Below are the code and all the weights of a small trained network. Each question names an input and a class and asks about switching units off, where a switched-off unit gives its printed mean instead of its output.

import numpy as np


def w(rows, s, z=0):
    codes = np.array(rows[::2]) - 128.0
    scale = np.full(codes.shape[1], s)
    scale[-1] = z or s
    return codes * scale


def norm(h):
    return h / np.sqrt((h * h).mean(-1, keepdims=True) + 1e-5)


def f(y):
    return np.maximum(y, 0)


def log_softmax(a):
    a = a - a.max(-1, keepdims=True)
    return a - np.log(np.exp(a).sum(-1, keepdims=True))


def net(x, mask):
    res = np.array(x, float).reshape(1, 7) / 4 @ E
    u = 0
    for l in range(2):
        y = f(norm(res) @ A[l][:, :-1].T + A[l][:, -1])
        res = res + np.where(mask[u : u + 13], y, B[l][:, -1]) @ B[l][:, :-1]
        u += 13
    return log_softmax(norm(res)[-1] @ U[:, :-1].T + U[:, -1])


A, B = {}, {}
E = w([
[127,126,129],'x0',
[122,230,79],'x1',
[127,127,125],'x2',
[228,191,80],'x3',
[127,129,131],'x4',
[183,242,253],'x5',
[129,126,129],'x6',
],0.0048)
A[0] = w([
[75,195,131,59],'L0N0',
[183,128,124,103],'L0N1',
[146,166,158,147],'L0N2',
[82,147,204,51],'L0N3',
[74,180,150,9],'L0N4',
[149,190,203,129],'L0N5',
[112,135,200,83],'L0N6',
[68,68,160,136],'L0N7',
[142,181,130,1],'L0N8',
[9,171,129,112],'L0N9',
[173,154,148,96],'L0N10',
[126,84,179,150],'L0N11',
[115,80,96,154],'L0N12',
],0.011,0.0048)
B[0] = w([
[165,27,98,170],'L0N0',
[176,130,152,159],'L0N1',
[116,66,105,204],'L0N2',
[70,214,201,185],'L0N3',
[146,31,162,147],'L0N4',
[140,46,148,253],'L0N5',
[120,196,146,184],'L0N6',
[173,160,187,246],'L0N7',
[205,153,68,146],'L0N8',
[255,55,74,213],'L0N9',
[120,72,113,175],'L0N10',
[144,187,147,206],'L0N11',
[197,104,124,228],'L0N12',
],0.0082,0.0045)
A[1] = w([
[97,110,112,68],'L1N0',
[235,180,179,73],'L1N1',
[203,121,143,88],'L1N2',
[166,244,110,8],'L1N3',
[249,102,153,85],'L1N4',
[95,224,2,146],'L1N5',
[67,110,114,67],'L1N6',
[82,74,129,111],'L1N7',
[138,43,172,24],'L1N8',
[162,140,20,253],'L1N9',
[41,155,192,132],'L1N10',
[99,64,136,80],'L1N11',
[64,58,184,164],'L1N12',
],0.0078,0.0031)
B[1] = w([
[139,133,129,128],'L1N0',
[128,92,80,198],'L1N1',
[73,93,77,194],'L1N2',
[150,63,154,135],'L1N3',
[76,64,61,254],'L1N4',
[61,199,228,156],'L1N5',
[155,111,119,128],'L1N6',
[146,122,175,137],'L1N7',
[79,82,152,171],'L1N8',
[117,254,120,227],'L1N9',
[155,192,67,146],'L1N10',
[110,126,149,142],'L1N11',
[71,174,156,165],'L1N12',
],0.0075,0.0071)
U = w([
[116,24,176,62],'0',
[158,119,33,72],'1',
[111,247,193,254],'2',
],0.015,0.0035)

Each question gives the input, the list of numbers given to net, and the class t.
The units are the neurons (one row each of A and B). Each row of codes is followed by its name. A weight is (code - 128) times the scale printed after its matrix; where a second scale follows, it is the last column's (A, B and U).
mask holds one flag per neuron, layer by layer. A switched-off neuron (its flag False) gives its mean, the last column of its row in B, instead of its output. The means were averaged over made-up inputs and are rounded, as every weight is.
A unit's drop is (log p(t) with every unit on - log p(t) with that unit switched off) / (log p(t) with every unit on - log p(t) with every unit switched off).
The circuit of an input: a set's keep is (log p(t) with only the set's units on - log p(t) with every unit switched off) / (log p(t) with every unit on - log p(t) with every unit switched off). Starting from the 12 units with the biggest drops (on a tie, the unit counted first), units are removed one at a time, each time the one whose removal leaves the highest keep (on an exact tie, the one counted first), for as long as the keep stays at least 0.8.
circuit, biggest first: the units of the circuit, biggest drop first
most important unit: the unit with the biggest drop
k most important neurons: the k neurons with the biggest drops, biggest first
drop of u: that unit's drop, to one decimal
input [-1,3,0,7,-1,-4,6], class 2: circuit, biggest first => [L1N5 L0N9 L0N5]
input [2,-3,4,5,-3,5,2], class 0: circuit, biggest first => [L0N5]
input [0,-2,-6,8,8,8,2], class 0: circuit, biggest first => [L0N5 L1N9]
input [-3,-4,-3,6,-6,2,-7], class 0: circuit, biggest first => [L0N5 L0N9 L0N10]
input [-6,6,-3,8,-1,-2,3], class 2: circuit, biggest first => [L1N5 L0N9]
input [8,8,-3,1,6,-7,-6], class 2: circuit, biggest first => [L1N5 L0N5]
input [-5,0,-7,-5,-2,3,0], class 2: 4 most important neurons => [L0N3 L0N6 L0N12 L0N11]
input [-1,-3,-5,8,-6,2,-1], class 0: 2 most important neurons => [L0N5 L0N10]
input [5,-4,3,-1,5,4,7], class 2: 2 most important neurons => [L0N3 L0N9]
input [7,8,8,3,8,3,0], class 1: 2 most important neurons => [L0N5 L0N0]
input [5,1,-6,-4,4,0,-2], class 1: 2 most important neurons => [L0N9 L0N5]
input [2,4,-5,-8,0,-2,-2], class 1: 2 most important neurons => [L0N9 L0N5]
input [-5,8,5,8,-1,-6,2], class 2: drop of L1N5 => 0.1
input [5,3,0,7,-7,-7,-3], class 2: drop of L1N11 => 0.0
input [0,1,-7,8,-6,-6,1], class 2: drop of L0N0 => 0.1
input [1,5,5,3,-6,6,2], class 1: most important unit => L0N8
